Here is a tiny trained network, its code and every weight. The questions are about switching its units off for an input and a target symbol, where a switched-off unit gives its printed mean instead of its output.

import numpy as np


def w(rows, s, z=0):
    codes = np.array(rows[::2]) - 128.0
    scale = np.full(codes.shape[1], s)
    scale[-1] = z or s
    return codes * scale


def f(y):
    return y / 2 * (1 + np.tanh(0.7978845608 * (y + 0.044715 * y**3)))


def softmax(a):
    e = np.exp(a - a.max(-1, keepdims=True))
    return e / e.sum(-1, keepdims=True)


def log_softmax(a):
    a = a - a.max(-1, keepdims=True)
    return a - np.log(np.exp(a).sum(-1, keepdims=True))


def net(x, mask):
    ids = ['ΓΔΦαβεζηθλμπσψω'.index(c) for c in x.split()]
    T = len(ids)
    res = E[ids] + P[:T]
    r = res
    for j in range(2):
        rows = slice(3 * j, 3 * j + 3)
        q, k, v = (r @ M[0][rows].T for M in (Q, K, V))
        z = softmax(np.where(np.tri(T) > 0, q @ k.T / 3**0.5, -1e9)) @ v
        o = O[0][rows]
        res = res + np.where(mask[j], z, o[:, -1]) @ o[:, :-1]
    y = f(res @ A[0][:, :-1].T + A[0][:, -1])
    res = res + np.where(mask[2:14], y, B[0][:, -1]) @ B[0][:, :-1]
    return log_softmax(res[-1] @ U[:, :-1].T + U[:, -1])


Q, K, V, O, A, B = {}, {}, {}, {}, {}, {}
E = w([
[142,156,217,1],'Γ',
[133,143,171,54],'Δ',
[76,162,153,69],'Φ',
[113,142,143,90],'α',
[115,159,92,168],'β',
[123,146,153,76],'ε',
[129,128,111,122],'ζ',
[188,112,161,82],'η',
[90,122,90,108],'θ',
[164,158,155,128],'λ',
[142,138,152,70],'μ',
[139,126,157,55],'π',
[49,171,142,73],'σ',
[206,154,91,202],'ψ',
[114,170,198,103],'ω',
],0.013)
P = w([
[28,91,219,180],'0',
[129,246,115,97],'1',
[108,151,17,18],'2',
[127,106,149,198],'3',
[174,248,106,143],'4',
[147,66,65,43],'5',
],0.017)
Q[0] = w([
[62,169,149,137],'head 1',
[147,197,106,123],'head 1',
[104,178,197,165],'head 1',
[109,48,175,149],'head 2',
[157,55,176,200],'head 2',
[140,199,141,1],'head 2',
],0.015)
K[0] = w([
[71,149,128,96],'head 1',
[110,81,161,179],'head 1',
[10,162,171,94],'head 1',
[232,148,113,98],'head 2',
[167,196,83,126],'head 2',
[15,132,217,69],'head 2',
],0.012)
V[0] = w([
[128,110,171,26],'head 1',
[247,94,133,165],'head 1',
[96,84,153,126],'head 1',
[116,187,136,110],'head 2',
[149,145,96,199],'head 2',
[234,134,144,114],'head 2',
],0.012)
O[0] = w([
[254,114,190,86,92],'head 1',
[92,197,94,74,59],'head 1',
[164,112,103,144,159],'head 1',
[108,150,132,228,133],'head 2',
[2,175,162,129,116],'head 2',
[193,173,226,118,2],'head 2',
],0.0097,0.0095)
A[0] = w([
[171,185,89,85,94],'neuron 1',
[180,151,134,37,188],'neuron 2',
[78,167,139,172,2],'neuron 3',
[105,216,191,172,230],'neuron 4',
[149,155,201,205,29],'neuron 5',
[114,149,87,249,73],'neuron 6',
[119,65,236,123,56],'neuron 7',
[76,90,105,102,12],'neuron 8',
[178,93,23,69,167],'neuron 9',
[122,186,61,54,24],'neuron 10',
[67,75,220,144,131],'neuron 11',
[132,195,140,186,36],'neuron 12',
],0.011,0.0092)
B[0] = w([
[116,204,85,219,154],'neuron 1',
[132,115,68,162,163],'neuron 2',
[222,122,149,157,146],'neuron 3',
[165,10,82,156,176],'neuron 4',
[82,108,127,35,149],'neuron 5',
[108,104,167,26,197],'neuron 6',
[2,148,76,172,153],'neuron 7',
[185,165,160,170,160],'neuron 8',
[99,172,213,87,252],'neuron 9',
[236,108,124,239,192],'neuron 10',
[125,212,133,224,167],'neuron 11',
[228,205,110,70,136],'neuron 12',
],0.0088,0.018)
U = w([
[212,134,159,176,2],'Γ',
[167,140,159,146,77],'Δ',
[133,82,192,183,182],'Φ',
[138,143,147,107,156],'α',
[74,136,62,77,159],'β',
[145,140,134,127,107],'ε',
[103,176,115,99,187],'ζ',
[120,244,99,170,71],'η',
[111,138,158,90,166],'θ',
[130,145,115,114,137],'λ',
[151,141,131,139,78],'μ',
[162,146,141,142,75],'π',
[172,34,136,117,131],'σ',
[158,99,6,124,116],'ψ',
[147,140,139,113,141],'ω',
],0.011,0.0077)

Each question gives the input, a string of symbols that net reads in full, and the target symbol t.
The units are the heads (3 rows each of Q, K, V and O) and the neurons (one row each of A and B). Each row of codes is followed by its name. A weight is (code - 128) times the scale printed after its matrix; where a second scale follows, it is the last column's (O, A, B and U).
mask holds one flag per unit, heads first, then neurons. A switched-off unit (its flag False) gives its mean, the last column of its rows in O or B, instead of its output. The means were averaged over made-up inputs and are rounded, as every weight is.
A unit's drop is (log p(t) with every unit on - log p(t) with that unit switched off) / (log p(t) with every unit on - log p(t) with every unit switched off).
The circuit of an input: a set's keep is (log p(t) with only the set's units on - log p(t) with every unit switched off) / (log p(t) with every unit on - log p(t) with every unit switched off). Starting from the 12 units with the biggest drops (on a tie, the unit counted first), units are removed one at a time, each time the one whose removal leaves the highest keep (on an exact tie, the one counted first), for as long as the keep stays at least 0.8.
circuit, biggest first: the units of the circuit, biggest drop first
most important unit: the unit with the biggest drop
k most important neurons: the k neurons with the biggest drops, biggest first
which heads matter: for each layer, one digit per head in row order, 1 if its drop is at least 0.15 and else 0, layers parted by /
drop when u is switched off: that unit's drop, to one decimal
input Δ ζ ψ ψ η ε, target η: circuit, biggest first -> head 1; neuron 10; neuron 4
input Γ ψ Γ ψ θ, target Γ: most important unit -> head 1
input ψ ψ Γ ζ θ, target ψ: which heads matter -> 11
input Γ ψ ψ ψ ε, target Γ: which heads matter -> 11
input β ζ Γ ψ Γ, target β: circuit, biggest first -> head 1; head 2; neuron 10
input ψ ψ β ψ, target σ: circuit, biggest first -> neuron 4; head 2; neuron 6; neuron 5
input β β π β π, target β: circuit, biggest first -> head 1; head 2; neuron 10
input ψ ψ Δ σ ψ, target ψ: circuit, biggest first -> neuron 9; neuron 4; head 2
input β ψ ψ β, target σ: 2 most important neurons -> neuron 4; neuron 6
input ψ ψ ψ ψ ψ Φ, target η: circuit, biggest first -> head 1; neuron 10; neuron 8
input β β ψ β, target σ: 3 most important neurons -> neuron 4; neuron 9; neuron 6
input ψ Δ ψ ψ, target σ: 3 most important neurons -> neuron 4; neuron 9; neuron 6
input θ ψ η Γ ψ β, target η: 3 most important neurons -> neuron 10; neuron 8; neuron 9
input ψ θ Γ Γ α, target ψ: most important unit -> neuron 9
input ε ψ ψ, target η: 2 most important neurons -> neuron 9; neuron 1
input ζ ψ η, target η: 2 most important neurons -> neuron 9; neuron 10
input Γ Γ Γ Γ, target σ: 2 most important neurons -> neuron 5; neuron 9
input β ψ ζ η θ, target β: drop when neuron 6 is switched off -> 0.1
input ψ ψ β ψ η, target ψ: 2 most important neurons -> neuron 9; neuron 4
input Γ ε λ ψ σ, target Γ: circuit, biggest first -> head 1
input ψ θ θ, target η: drop when head 1 is switched off -> 0.2
input Γ ζ σ ψ ψ, target Γ: drop when neuron 7 is switched off -> 0.1
